Each row was made from one path, in order. Every step used is in the known rows, and no mark comes twice. Write each row's path.
Known rows
bivis -> lusa -> zirav -> lukom -> gipiduf -> ruke -> luze -> ropazav: [   8   19   17   67 -356 -480  -21 -441  189   95 -190 -119 -146  -90
   26   18  141  275 -101   -9  -80 -252  -31   75   95  103  187  269
  -63  394  -51  169  -42   93 -145  101  -67   98   65  -40   66   93
  -19 -480  -73   52  281  -92  117 -112  -94   61  -84  -36  -91  -62
 -220  473  -11 -131  395  300]
lizif -> gipiduf -> lukom -> ruke -> zirav -> lusa -> ropazav -> mufup: [-141  -14  -41  -66  220 -334   14 -293   95   41  -97  -19 -104 -217
  -52  -21   14  165 -169 -208 -211 -266   37  190  106  284  396  210
  216  270   51   75    4   13   29  322   21 -279   59  159  116   29
  119 -373 -187   48  309   33  208  -93   25  123  -77  -17   66 -114
  -98  378  114  -56  555  267]
lukom -> gipiduf -> lusa -> zirav -> ruke -> luze -> dafol -> mufup -> magun -> lizif: [ 236  -26  147    6  -97 -370  160 -304  301  -93 -241 -401 -165  107
 -297   -5  -16  571  -95  -53  397    8  -54  -90  270    9  190   87
  -22  433  -26 -132 -114   61   -1   17  143  250 -142  -89   -5  134
  222 -321 -116   67  367  -28  185  -85 -324  298 -234  231 -371 -186
 -116  -44  103   29  257  330]
magun -> lukom -> ruke -> zirav -> lusa -> ropazav -> lizif: [ -61  -10   -9 -114  182  -85   45 -256   69    4    3 -176  -81  -57
  -22   74 -109  152 -228 -336  -39 -221   22  140  135  205  362  129
   69  173   18  146   43  -25  125  197   16 -220  -33   24  111   30
  145 -255 -267  112  307   45  151  -58  -20   98   -1 -101   29 -147
  -39  227   75   -8  362  315]
lizif -> zirav -> lusa -> ropazav -> mufup -> magun -> lukom: [ -55  -23   51    3   76   58 -177 -225   88   24   -5  -42 -211   16
  -16  118 -203  -80 -270 -310  102   -3  154   43   26  336  283   61
   43   -9  134   88   74  -78  196   67  227 -174 -224   34  252 -180
  340  -99 -202  188  198   45  218   57 -118  216  -45  -60    5  -57
  213  -42  -19  -14  344  343]
dafol -> mufup -> magun -> lizif: [ 173 -123  163  -15 -216   13  -13 -293  107  160 -150  -27 -258  107
 -107  300 -252  348 -201 -100  311  108  218  -86  190  141  125    8
   -9   28   61   13  156  -45  178  116  315  -47  -65 -110  199 -103
  371   -3  -15  175  129   25  291   31 -171  257  -32  129 -265 -182
  209 -360  -18   23  443  354]
lukom -> mufup -> magun -> lizif -> gipiduf -> ruke: [ 157 -123  198  154  -47   38  136 -308  -72  138 -166   54 -264 -144
 -194  138 -132  469 -202   91  109  152   93  -26  119   68   43  148
   72  209  -17  -20   73   58  179   67  217   16  -41  -78  210 -273
  391  -21   35   80  101   27  206   69 -179  288 -103  199 -112 -198
  -28 -107  -93    5  415  268]
gipiduf -> lukom -> mufup -> magun -> lizif -> zirav -> ruke: [  86  -27  158  130  -34   16   93 -241 -219  -19 -288  211 -219 -225
 -160  146 -120  599 -166   77  -18   -5  185   89   88   46  115  211
  187  296   24    7  103  -36  182    3  245  -41  -12  -96  160 -269
  233 -111 -135   90  132   44  242   49  -59  313  -72  164 -120 -186
   47   44 -117   50  522  283]
mufup -> magun -> lizif -> zirav -> lusa -> ropazav -> bivis: [  19   42   56  -87 -122   43 -136 -201   85   99    6  110 -271   87
   -7  212  -83   10 -236 -183  -46  -38  170  -18   44  245  198   18
  -21  -46  -10  217   94 -108  233  190  245  -67 -147  -43  149 -108
  368 -171  -47   91  148   49  196   64 -166   40  105  -56  -38 -122
  125  -11 -170  -33  281  411]
magun -> lukom -> lizif -> zirav -> ruke: [ -29 -119   61   93  -93  -24   56  -77  -33  -38  -43   49 -177 -350
  -64  104  -44  315 -252  -72  -43 -154   92  150  104   38   29  342
   93  346  -45   92   24   29  118  -33  164  -72    7    0  203 -248
   92 -167 -129  -30  143  -19  210   -1  -99  161  -78   32  -29 -163
  -80  168  -30    0  435  190]
lizif -> mufup -> magun -> lukom -> ruke -> zirav -> lusa: [ -26  -23  100 -112   89  -84  103 -287   -2   -1 -182  -10 -158  -62
 -153  124 -201  435 -208 -172   38 -190    3  -36   60   72   92  131
   98  279  -55  -22  245 -143  142  -82   80  -87 -126    2  112 -139
  151 -313 -296   45  274  135  318  -31  -67  212  -37  171 -157 -234
  -83  194  -54   58  213  368]
mufup -> magun -> lukom -> gipiduf -> lusa -> ropazav -> bivis: [ -30    5   19  -35 -298 -105  120 -402  163  155  140   89 -245 -113
    6  176  -42  -19 -265 -146   95  -45  155   39   70  249  156   72
   71   50  -59  144 -103  -70   37  140  240   64 -111 -107  219  -64
  382 -161  -57  107   80   -9  190   11 -211  122   98   98   64 -194
 -131   41 -238 -118  208  291]
dafol -> luze -> lusa -> ruke -> lukom: [ 235   65   35 -104 -365 -341 -188 -247  181  134 -262   17 -173  148
   63   23  163  156 -161 -185 -101 -212   86  -77   55  147   35  236
  -82  254   14  310  267  -33   90   52   55 -110  137  194   80   37
    9 -369  -57  140  291   18  293 -158  -88  -70  -37 -159 -262 -236
  153  259  157 -104  569  597]
lusa -> ropazav -> mufup -> magun -> lukom -> ruke: [  20  -75   51   -3   51  -13  -79 -330   29  144    4  -10 -189   35
   21  196 -290  -16 -275 -254  175   12  221   63   69  344  362   25
   21   20   79   56   60  -51  163  125  188 -221 -151  -58  253 -135
  339  -60 -134  233  246   14  232   48  -55  269  -70   64   70 -115
  134  -62  -49  -19  367  325]
magun -> lukom -> gipiduf -> lusa -> ruke -> luze: [ 110  -57  111   86 -280 -272   89 -266  299  -60   55 -214 -106 -121
 -114  -87   74  124 -232 -144  115 -107  -88  -21  168   11   92  272
  -33  322  -21  148    3  120   -9   25  -77   48 -137  139  128   21
  125 -384 -150  -50  269  -11  125 -130 -227   45 -161  -29 -168 -213
 -139  308  -24 -110  341  289]
bivis -> ropazav -> mufup -> magun -> lizif -> zirav -> lukom -> ruke: [ -12 -139   54   95  117  -72   -1 -416 -105   74 -120   60 -167  -75
 -109  212 -238  132 -253 -136   93  -39  245  143   12  274  309   96
  110  111   64  -33   87  -58  138  137  143 -107 -104 -158  209 -242
  294  -49 -115  179  288   22  261  159  -16  379  -67  186   90 -175
  -78    9  -86   20  402  202]
bivis -> luze -> ropazav -> mufup -> magun -> lizif -> lukom -> ruke -> gipiduf -> lusa: [  59  -35  108  110  -70 -100   30 -461   47  103  -28   59 -142    2
  -94   78 -133  185 -188 -171  112   20  135   33   56  356  259  118
   73  226   50  -46 -126 -155  114   22   73   68  -98  -57  194  -73
  445 -257 -203  203  250   10  182   89 -216  330  -80  187  135 -180
  -21   56 -163    2  221  235]
lizif -> gipiduf -> ruke -> luze -> bivis: [  14  -99   97  104 -197 -281 -225 -204  214  118   16  -66 -147   17
   47   70   81   58 -208 -107  -84 -187  -33   16  122  163  213  273
 -127  241  -34  272  135  213   88  205  -16 -129  -50  185   74   80
   86 -369  -17   33  241  -38   69  -73 -155  -47  -61 -133  -33  -93
   52  345   -3 -188  415  364]
zirav -> lukom -> lizif -> gipiduf -> ruke -> luze -> lusa: [ -32    4   64  102 -249 -193   21 -263   23   92  -75    3 -186 -245
 -100   86  192  402 -124   47 -156 -287    2   70  153  110  -69  336
   39  435 -105  186  -21   71   82   24   48   50   65  114   79  -45
   66 -285  -16  -77  183  -31  121  -78 -195  132  -43    6  -94 -107
 -156  309  -19  -75  459  311]
magun -> lukom -> lizif -> gipiduf -> lusa -> zirav: [ 119  -18  115  166 -157  -97  198 -208  105   32  -13  -92 -161 -297
 -168  -52   40  314 -174  -81   51   28  -14   88  154   17   -8  349
   81  285  -44   36  -91   70  -12   67  104   52   35   33  277 -193
  289 -135   26  -29   85  -12  181  -42 -220  151 -148   64  -95 -250
 -174   79   -1  -24  349  202]
zirav -> lukom -> mufup -> magun -> lizif: [ 129  -81  134  -19 -185   71   95 -420 -149  177 -212  150 -296  -56
 -208  312 -178  569 -188    5  152   49  292  -19  148  165  -71   26
  165  184  -19   32  128  -99  154   44  341   26  -34 -190  213 -225
  352   57   11  172   44   64  301   28 -164  373   -7  164 -243 -214
   92 -220 -123   60  483  386]
lukom -> ruke -> zirav -> lusa -> ropazav -> mufup -> magun: [ -17   27  -15 -255  148 -213 -109 -351  172   99 -168 -119 -188   78
  -67   90 -158  125 -232 -267   14 -177  141  -48   49  368  353  -43
   65  175   -6   59  136  -90   90  248   63 -182 -148    9   85   41
  202 -369 -135  175  311   77  260  -44   26  179  -60   27  -91 -111
   22  151   52  -10  336  459]
lusa -> ropazav -> bivis -> luze -> dafol -> ruke -> lukom -> mufup -> magun: [ 186  -36  -24 -152 -367 -238 -127 -359  -48  362 -123  232 -354  250
   81  277  -33  390  -55    4   25  -58  343   40   77  354   83  -36
   12  264  -99  138   24 -238  130   23  556   88   63 -238  178  -41
  317 -104   96  349  162  -23  280    4 -342  220   37  106  -41 -158
  169   42  -39   53  224  728]
luze -> bivis -> ropazav -> magun -> lizif -> lukom -> gipiduf -> lusa: [ -24   -9   55  136  -30  -40  -23 -506  164   89  179  157 -142  -37
  -97  138  -48   -7 -178 -249  -45   10  169  226   72  350  262  109
  147  140   65  141 -250  -52  158  212  163   72  -53   31  260  -24
  392  -65 -151  185  154   17  132   -1 -203  240   13   49  174 -144
  -37   96 -203  -51  317  147]
gipiduf -> ruke -> luze -> dafol -> magun -> lukom: [ 118 -203  157   57 -126 -233 -110 -143  194   46 -136 -277 -108  122
  -28   74 -117  388  -95 -102  343  -14  -28  -23  278   -9  189  201
 -190  239   18   14  148  154   56   40  135  -59 -114   11  123   66
  115 -235 -123  166  338 -115  170  -65 -217  156 -262   30 -194 -112
  136   59   70  -29  410  384]
ropazav -> bivis -> luze -> dafol -> zirav -> ruke -> gipiduf -> lusa: [ 152  -83  -92 -227 -442 -550  -11 -295  330   82 -119 -133 -170  118
   -4  -61  256  270 -237 -114   50 -234   65  -50   54  178   50  212
   45  483 -181  107   21 -176  -89   64  201  200   98   53   29   88
   -1 -573    6   46  299    7  248 -111 -314  -42  -60  130 -130 -361
 -220  347   46  -80  128  629]
ropazav -> mufup -> magun -> lukom: [ 125  -83   92   45  -10   22  -96 -361  104   95  -94  -55 -188  121
  -42  155 -260   99 -267 -224  250   98  223  -41   53  253  239   52
   37   22   95   39  120  -54  163   93  276 -171 -137   37  263 -205
  346   14  -96  256  181   70  300   11  -84  243  -85   80  -70 -214
  212 -232  -13  -12  446  409]
zirav -> ruke -> luze -> dafol -> magun: [ 173 -166   84 -126 -153 -319 -222 -132  286   91 -149 -244 -178  210
  -59  128  -34  362 -123 -133  239 -122   73  -64  287   84  186  123
 -140  326  -53   98  183  116   57  169  204 -101  -86   52   -1  151
   27 -314  -62  183  336  -55  216 -144 -178   79 -179  -12 -325 -124
  166   18  167  -40  442  534]
ruke -> gipiduf -> lusa -> zirav -> lukom -> magun -> lizif: [ 149  -11   77 -113 -325 -221  234 -433  -22  111 -337   -6 -219 -184
 -287   15   83  661 -183  -10  107   35  135  -80  186  100 -162  163
  216  393  -83   -3   38 -125 -116   76   72  221   47 -165  154 -104
  251 -204  -78   58   69   61  299  -73 -130  274 -108  104 -307 -294
 -169   39  -31    8  583  291]
lukom -> magun -> lizif -> mufup: [ 175  -83  158  -35 -190  153  -36 -258 -147  197  -78  275 -299   57
 -156  247 -215  507 -142  -53   64  199  242  -49  149  123  -18   50
   83  136  -51   96  191 -117  228   96  292  -67  -69  -48  238 -266
  401   75  -13  153   50  103  273  -26 -166  239  -28   70 -254 -177
  238 -157  -99   79  440  388]
dafol -> zirav -> lusa -> ropazav: [ -11  -53  -58 -285 -227 -163 -188 -205  218  102   20  -57 -226    6
  -10  135   18   44 -282 -318  -53 -226  133   34  140  310  116   55
   70  130  -21  271  176 -113  120  206  184 -182  -53  148  161   50
   77 -321  -81   41  190   49  212  -93 -198  -22    6 -180 -218 -117
  136  198   80  -71  305  518]
magun -> lizif -> gipiduf -> lusa -> ropazav -> bivis -> luze -> dafol: [ 221  -58   34   84 -329 -191  -55 -220  190  218  218   11 -246  206
   40   78   90   33  -83 -151   53  130  103  103  133  229  200  168
 -100   81  -58  186 -156  -10   92  266  358  120   54  -42  229  -24
  440 -135  259  136  177  -89   92    3 -451    8  -13   39   65 -209
   -3   36  -58  -62  101  480]
zirav -> lukom -> lizif -> gipiduf -> lusa -> ruke -> luze -> ropazav: [  27  -27   90   78 -330 -298   33 -350  134  141   14  -39 -176 -245
 -179   59  187  229 -109   -4  -71 -180   20   62  233  163   -9  290
  -25  433  -92  143  -82  136  -22  135  -39   24  -34   31  105   48
  158 -313   -9    9  223  -99   65  -60 -248  206 -121  -64 -148  -67
 -126  314  -45  -93  419  367]
mufup -> magun -> lukom -> gipiduf -> lusa: [  78  -70  110   59 -207  -72  164 -345  174   19   15  -65 -193 -217
 -129   81  -78  171 -305 -145  217  -17   49    0   94  128   47  164
  136  157  -10   49   22    3   22   38  183   51 -129    1  242 -132
  277 -182 -113   42   84   16  252   -9 -186  173  -57  142  -82 -267
 -150   -5  -82  -95  312  190]
bivis -> ropazav -> magun -> lizif -> zirav -> ruke -> lukom -> gipiduf -> lusa: [ -11 -108  -29    8   27 -303  170 -457   98   14  -64  -41 -129 -316
 -205    2   37  196 -273  -89  -11 -114  138  186   80  225  179  186
  272  318   11    4 -102   13   14  201   49   89   14 -131  172  -97
  184 -204 -189  111  209    2  229   -6  -64  267  -59  139   68 -232
 -353  202   14  -62  426   90]
magun -> lizif -> gipiduf -> ruke -> zirav -> lusa -> ropazav: [ -33  -64   10  -53   23 -228  111 -246  122   36  -76 -143 -174 -172
 -143    7   63  299 -166 -144 -122 -109  -51   79  190  140  150  201
   58  269  -24  105  -16   31   97  229   36  -33   49   38  108  -22
  170 -301  -95  -42  255    5  138  -43 -166   91  -65  -25  -70 -126
 -154  270   49  -52  373  285]
ropazav -> lizif -> mufup -> magun -> lukom -> gipiduf -> lusa -> zirav: [ 181   75  142  159  -21   10  241 -431   48  -12 -109  -80 -143  -28
 -223  -10 -197  382 -185 -131  259  217   38   -7   56   46  202  140
  176  165   48  -55  -33  -56   28   37  116   46 -131  -72  212 -263
  420  -34 -228  150  168  115  256  -11 -120  329 -123  163 -131 -256
  -86 -102  -39   10  306  209]
lizif -> magun -> lukom -> gipiduf -> ruke -> zirav -> lusa -> ropazav -> bivis: [-205   -2  -49 -168  -98 -285  177 -357   55   54  -72  109 -190 -171
  -27  103   16  328 -147  -81 -163 -186  -13   72   77  102  163  132
  117  288 -130  106  -64 -119   32   89   77   60  -34  -67  100  -48
  159 -309 -288   17  249   49  231  -63  -99  106   58   67   28 -107
 -257  437 -238  -44  314  287]
mufup -> magun -> lizif -> zirav -> lukom -> ruke -> luze -> bivis: [ -27  -71  141  135  -93  -74 -122 -218  -67  -16  -46   25 -165  -56
  -80  259 -121  204 -235 -127    7 -254   61  103  102  185  161  179
  -40  212  -22  153  167   44  187  -24   60  -44 -155  -63   78  -12
  124 -289 -171    5  294  -24  121   91 -142  236  -11   29  -35 -107
    2  234 -146  -58  333  235]
dafol -> mufup -> magun -> lukom -> gipiduf -> lusa: [  14 -139  140   40 -252 -116  203 -345  210   70  -20  -94 -215 -208
 -111  166 -146  249 -271 -102  354  -27   71  -16  156  106   67  138
  111  145   30  -65    5    6    2  -13  225   91 -111  -94  237  -81
  317 -149 -137   88   82  -20  267   11 -216  269  -43  213 -145 -212
 -115 -138  -57  -60  305  148]
lizif -> magun -> lukom -> ruke -> zirav: [  19 -105   69  -30  -52 -141   70 -216  -73   57 -118   32 -145 -131
  -58  147 -195  402 -180 -144   14 -109   23   78  101   13  156  220
   52  270  -93   42  233  -61   77    7   84 -113  -20  -41  177 -155
  100 -210 -195   59  285   54  285  -32  -12  165  -67  127  -92 -223
 -112  268  -89   20  382  308]
gipiduf -> ruke -> luze -> lusa -> zirav -> lukom: [ 117   81   37  -28 -303 -405 -108 -328  136   60 -341 -178 -125  106
   18  -33  150  418 -106  -48  -27 -255   -3  -83   93   34  103  286
  -87  351  -54  223  172   57  -58   69  -91   48   45   53   21   41
  -38 -457  -24   74  307   13  196 -150  -64   -2 -123  -92 -251 -160
  -70  400   47  -90  453  506]
lusa -> ruke -> gipiduf -> lukom: [ 149    6   46  -26 -372 -359    8 -329  146  100 -348   74 -122 -121
  -76  -34  114  351 -179  -38  -56  -35  105  -26  107   69   86  268
  140  361   72  163  151  -42  -97  181   17 -107  139  101  130  -48
   52 -370 -172   18  215   42  331 -165   31   61 -168  -61 -196 -228
   37  241   66  -76  887  364]
lukom -> magun -> lizif -> gipiduf -> lusa -> ropazav -> mufup: [ 106  -73   89   36  -46   51    5 -317   20  204  139   64 -286  -62
 -149   91  -88  109 -198 -159   81  217  206   52  181  354  170   61
   88   66   -2   56  -95  -14  168  271  239  -34  -95  -11  288 -160
  534   69   70  190   69    6  118   33 -237  272  -54   40  -35 -130
   89 -153  -30  -24  354  310]
ruke -> luze -> bivis -> ropazav -> lizif -> mufup -> magun: [  80   88  103   19 -134   53 -350 -485   28  228   45  167 -186  455
  -26  323 -213   51  -93 -238    9   55  274   -6   45  381  389  -86
 -112   48   42  264  138  -80  287  238  188 -173 -230   16   77   22
  384  -12 -145  348  241  118  102   -6 -131  219  102  -88  -56  -47
  428  -53 -134  -23  258  603]
mufup -> magun -> lizif -> lukom -> gipiduf -> lusa -> zirav -> ruke -> luze: [ 134   56  135  129  -22 -209  221 -323  135 -162 -125 -187 -129 -109
 -295  -69   11  518 -144  -69   81  -80  -50    7  198    1  153  230
   86  418  -45  -12 -143   24   81  -19  -25  174 -152   14   30  -21
  252 -306 -239  -21  305   58  145  -75 -237  226 -139  164 -191 -224
 -222  192 -103  -25  242  239]
lizif -> mufup -> magun -> lukom: [ 110  -59  137   44 -182   84  -27 -306  -40  146  -82  135 -234   58
  -85  234 -267  308 -199 -137  179  111  188  -40   74  118   60  106
   52   81   32   60  224 -116  181  -25  288 -115 -118  -33  253 -280
  334   14 -134  172  124   99  316   -1 -145  244  -32  114 -165 -203
  195 -141 -100   19  347  408]
ruke -> zirav -> lukom -> mufup -> magun -> lizif: [  79  -62   87  -53 -129  -33  174 -460 -163  128 -299   72 -273  -92
 -260  273 -173  706 -122   12   97  -21  239    8  147  128  -60   41
  174  318  -63  -39  107 -133   94   12  310   91   25 -243  153 -175
  278  -43  -15  140  126   70  290    6 -127  437   -8  233 -271 -222
  -31  -97 -113  100  434  416]
bivis -> ropazav -> lizif -> magun -> lukom: [  95  -51   67   56  -68   98  -80 -394  -81  171   40  133 -152  148
  -21  246 -226  141 -150 -237   66  168  230  122   87  192  323   70
   29    7   53  168   96  -92  217  212  241 -192  -87  -28  256 -211
  366  198 -183  313  191   92  220   19  -71  196   33  -33   22 -166
  214 -100 -105   13  447  412]

Write each row's path
[ 172 -104   80   48 -384 -153 -141 -105  170  184  110   18 -256  220
   95  133  -58  113  -50 -119  198  141  135   73  148  163  212  142
 -189   23  -39   99  -38  -23   51  179  343  155  -21 -211  223  -28
  396 -211  170  203  192 -152  121   79 -367  105  -70   53  -16 -122
   69   -6 -105  -18   66  415]  gipiduf -> lusa -> ropazav -> bivis -> luze -> dafol -> magun -> lizif -> zirav
[  23   15  110  127 -196 -104    8 -324  137  -49  -66 -116 -158  -47
  -38   85   -2  206 -205  -86   72 -177  -66  -14   69  101  106  188
  -47  277  -15  158   -3   15  142 -134  101   86 -126  111   95  -25
  127 -312 -214   -7  263   17  145  -48 -208  125  -33   70  -56 -138
  -70  197 -103  -80  296  283]  mufup -> magun -> lukom -> gipiduf -> ruke -> luze -> lusa
[  47  -51   86  -37  -21 -159  112 -408  162   61 -122 -133 -117 -138
 -132   -8 -125  132 -374 -199  259  -48   97  -99   43  253  167  123
  150  216   20  -68  107  -95   12   43    5  -36 -150   23  182 -113
  269 -294 -233  117  199   72  298   10  -37  235 -126  195  -12 -314
 -120   14  -12  -58  397  236]  ropazav -> mufup -> magun -> lukom -> ruke -> gipiduf -> lusa
[ -85   78   30  132 -254 -183 -158 -388   84  237   96  105 -218  -93
   -8  157  116   96  -85  -28 -226 -173  142  215  112  396  135  184
  -23  323  -35  221 -209   27  124  143  103   69   34   -7  162   58
  174 -211  -11   89  174 -102   -2  -40 -170  238    7  -45  116   54
  -25  302 -116 -109  355  361]  zirav -> lukom -> lizif -> gipiduf -> ruke -> luze -> bivis -> lusa -> ropazav -> magun
[ 183  -31   78  125    3 -284  280 -508  115   11 -240 -217 -172  -91
 -335  -61  -22  386 -161  -49  154   87   50  -13  132  131   96  204
  112  340    2 -157  -57  -43   -5   76   65  139   14  -86  153 -188
  291 -160  -77   87  336   40  249   35 -140  442 -199  266 -175 -298
 -286   10   30   -1  395  372]  ropazav -> mufup -> magun -> lizif -> gipiduf -> lusa -> ruke -> zirav -> lukom
[-103  -19   12 -193   -6 -138   22 -213  -29   63  -42   39 -175 -110
  -52  158 -122  292 -168 -249  -96 -199   19   93  136  157  173  122
   64  236  -77  120  153 -130  123   56   67 -118  -85  -25  147  -36
  120 -274 -282   57  280   64  237  -55  -72  128    1   -8  -78 -108
  -54  351  -86   17  299  361]  lizif -> magun -> lukom -> ruke -> zirav -> lusa -> ropazav
[  82    7  -26 -200 -141 -213   41 -423  216  133  -70  -99 -174  -64
 -183   15   52  179 -302 -203   84    8  204  -31  168  340  126   38
  193  279    0  105  -63 -107   60  279   57   33  -32  -19  102   -2
  226 -260 -150  130  170   61  213  -93  -90  173  -66    9 -101 -208
  -36   16    8  -72  483  353]  zirav -> ruke -> gipiduf -> lusa -> ropazav -> magun -> lizif
[ -51   27   73 -109  -85  -91   76 -330 -143  174 -238  199 -275 -125
  -73  167  -53  434 -170   78  -84  -84  186  -27   60  189   82   56
   84  142  -44   58   94  -95  153   73  135   68  -51 -282  155 -131
  381 -179 -102  157  101   11  218   74 -115  234   55   75  -29 -108
  -57  152 -179   15  352  345]  gipiduf -> ruke -> lukom -> mufup -> magun -> lizif -> zirav -> lusa -> ropazav -> bivis
[-121  -25  -16   17  199 -245  155 -436  118  -37 -128  -72  -51 -175
 -113  -43   23  351 -128 -152 -168 -191  -18  174   67  112  368  230
  192  355   26   56 -115   14   24  247  -58  -56   18   58   75  -14
  168 -281 -304   95  310   55  177  -79    3  145  -49   19   96 -140
 -261  394    4  -32  459  175]  bivis -> ropazav -> lizif -> lukom -> gipiduf -> ruke -> zirav -> lusa
[ 188   45  153  181  -90  -64  244 -340   97  -55 -127  -54 -175 -155
 -253  -20  -85  443 -155  -91  143  120   14   35  128   23  107  213
  153  222   22  -35 -111  -32   30   37  110  156  -65  -53  221 -172
  402 -143 -121   21  164   43  243  -11 -203  259 -147  184 -142 -255
 -184    7 -106   -3  347  130]  mufup -> magun -> lizif -> lukom -> gipiduf -> lusa -> zirav
[ 113   15   42  -31   17 -326   -6 -454  306  -50  -78 -283  -96   36
 -193  -46   44  190 -193 -168   90  -92    5    7  175  203  304   75
   42  356  -29  101 -176  114   35  235  -51   45 -142   63   10  129
  158 -380 -151  129  339   14   96 -120 -154  156 -147  -25 -139 -128
  -91  179  -23  -68  329  305]  lukom -> gipiduf -> lusa -> zirav -> ruke -> luze -> ropazav -> magun -> lizif
[  26   28   37   26  -30 -360  -26 -397  339  -99  -35 -254  -70   26
  -89  -75   80  112 -237 -214   54 -215  -41   51  102  186  252  188
   33  394  -24  143 -159  103    4   63  -45   91 -130  114   47  129
   58 -426 -242   98  315   32  110 -151 -147  116 -111  -30  -57 -170
 -130  321  -47 -114  275  311]  ropazav -> magun -> lukom -> gipiduf -> lusa -> zirav -> ruke -> luze -> bivis
[ 104   -7   73    9    0  -69  -57 -179  -10  -16  174 -215  -82  103
 -119   51 -144  202 -142 -318  209  -13  -22  152  223  189  374  104
  -39  207  -45   67   61  -65  203   41   86 -102 -238   51  146   61
  216 -146 -256  140  438  -26   32    1 -298  240 -162    6  -79 -116
   76  254    6   14   98  456]  gipiduf -> lusa -> ropazav -> lizif -> magun -> lukom -> ruke -> luze -> dafol -> zirav
[ -59   24  131   66 -349  -72 -223 -267  131  210  158   33 -235  178
  175  362 -176  -70 -144 -222   76 -219  122  103  137  334  302   65
 -285   76   27  184   24  -78  223 -102  193   16 -110 -107  161  172
  229 -247 -159  173  246  -85   28   33 -243  172  136   20   29   14
  198   97 -138  -55   47  424]  dafol -> mufup -> magun -> lukom -> ruke -> luze -> bivis -> lusa -> ropazav
[  -9   41   22  136  -95  161  -83 -277   37  172  178  107 -246 -124
  -36  201  -33  -32 -154 -198  -91   12  160  234   96  351   84  146
   80  152   47  201 -238  -83  246   40  379  -42   56   80  310 -173
  344   69  -39   98  111   -2  133  -26 -233  252   36  -30  106  -40
  115 -100  -61   19  420  285]  luze -> lusa -> ropazav -> magun -> lukom -> lizif -> gipiduf
[  54  117   64  -32 -119 -307 -110 -490    1  138  -83   13  -76  201
  -48  105   -8  242  -90 -183  -48 -147  101   65   91  228  385  122
  -45  240  -81  198  103    6   17  266 -159  -24 -145  -83   37  115
  177 -259 -179  266  338   49  103  -27  -27  164  -23  -74  -44 -134
  -47  404 -126  -77  273  463]  gipiduf -> lusa -> zirav -> lukom -> ruke -> luze -> bivis -> ropazav -> lizif -> magun
[-104   13   94   64  -68  -24 -191 -462  -23  158   39  212 -121  129
  -54  211 -147  219  -62  -99  -67  -25  208  106   69  305  218   54
  -42  271    6  148  -74  -43  259   73   72  -45 -176   13  174  -43
  288  -75 -193  227  234   33   80  -26 -154  323  -47    1   85    7
  235  204 -263   31  261  403]  gipiduf -> ruke -> luze -> bivis -> ropazav -> magun -> lukom -> lizif -> mufup
[ 209   12   98  191 -315 -122  177 -442 -101   98 -247   74 -308   43
 -184  150   47  563    7   94  -88   -4   60   80   53   92 -128  218
   -2  469  -62   23 -123 -175  113 -253  345  353  190 -179  149 -221
  258 -155   33   55  265   48  203   26 -335  417   -1  251 -168 -204
 -174   69 -107  114  220  519]  bivis -> luze -> lusa -> ruke -> zirav -> lukom -> mufup -> magun -> lizif -> gipiduf
[ 154  -27  161  129  -40 -259  205 -324   58  -22 -131 -250 -128 -138
 -279  -11    6  412 -197  -45  136 -125  -65    0  197   31  105  247
   39  304  -70  -17   64  108   22   68  -75   73 -116  -42   66  -35
  223 -304  -63  -38  301   14  151   10 -199  223 -149  164 -180 -276
 -286  172  -32  -66  267  263]  mufup -> magun -> lizif -> gipiduf -> lusa -> zirav -> lukom -> ruke -> luze
[ 148   25  180  171 -232  -40  130 -307 -147   14 -398  201 -207 -227
 -246   51  -61  560 -136  108    2  146  123   13   66   25    8  205
  177  377   93  -21   78 -117   66  -80  157   67   27 -101  178 -264
  279 -187 -211    1  172   57  277   20  -65  377 -162  142 -184 -178
   55   55 -112   77  742  242]  lusa -> ruke -> gipiduf -> lukom -> mufup -> magun -> lizif -> zirav
[ 104    6   56  122 -309 -129   41 -443  -55  274  -76  216 -310    9
    8  233   74  247  -63   33 -171   -9  152  143   90  169   71  200
  -64  186 -116  137 -142  -99   55   76  326  148  199 -173  210 -142
  329  -27   92  172  122  -34  157   32 -212  158  139   85    8 -171
 -119   19 -164   -5  341  408]  luze -> ropazav -> bivis -> lusa -> zirav -> lukom -> magun -> lizif -> gipiduf
[ 222  162   59   37 -332  146 -254 -368  -35  271   23  213 -293  433
   84  257 -172  127  -55 -194   12  176  274    3  -21  365  250  -14
  -58    2   52  269   44 -227  256   93  369  -24  -42  -64  195 -172
  447   -5   -4  319  157   98  178    4 -211  201  101  -45  -53  -62
  354 -145  -69   22  165  624]  bivis -> luze -> lusa -> ropazav -> lizif -> mufup -> magun
[  76 -169   46   -4  -44 -111  254 -373 -147   70 -186   21 -281 -279
 -316  211  -56  592 -246   41   14 -118  151  119  197  163  -89  136
  239  411  -71  -75   27 -130  201 -122  346   60  100 -138  160 -190
  208  -23 -167   40  187   69  262   37 -276  431    7  275 -198 -267
 -169  -53   34   55  338  353]  dafol -> zirav -> ruke -> lukom -> mufup -> magun -> lizif -> gipiduf
[  38  -31   63   80  -94    8  133 -456   22   86  141   82 -138  -92
 -113  126 -116  130 -200 -209   94  123  119  143   88  178  263  114
  158  103    5  101  -62  -61  101  203  149  -21 -124  -23  252 -171
  378   68 -223  199  141   68  188   12 -132  217   15   60   61 -208
  -77   25 -134  -44  338  207]  bivis -> ropazav -> lizif -> magun -> lukom -> gipiduf -> lusa
[ -29  -56    4  -38  107 -117   -2 -370   15   95  -83  -87 -166    0
  -31  156 -285  121 -209 -247  119  -59  168   91   68  307  372   41
   30  152   35  -14   38  -84  104   93  158 -155  -93 -111  194  -86
  265 -161 -160  201  328   20  221   27  -18  333  -71  133   41 -125
   12   62  -38   20  318  355]  lusa -> ropazav -> mufup -> magun -> lukom -> ruke -> zirav
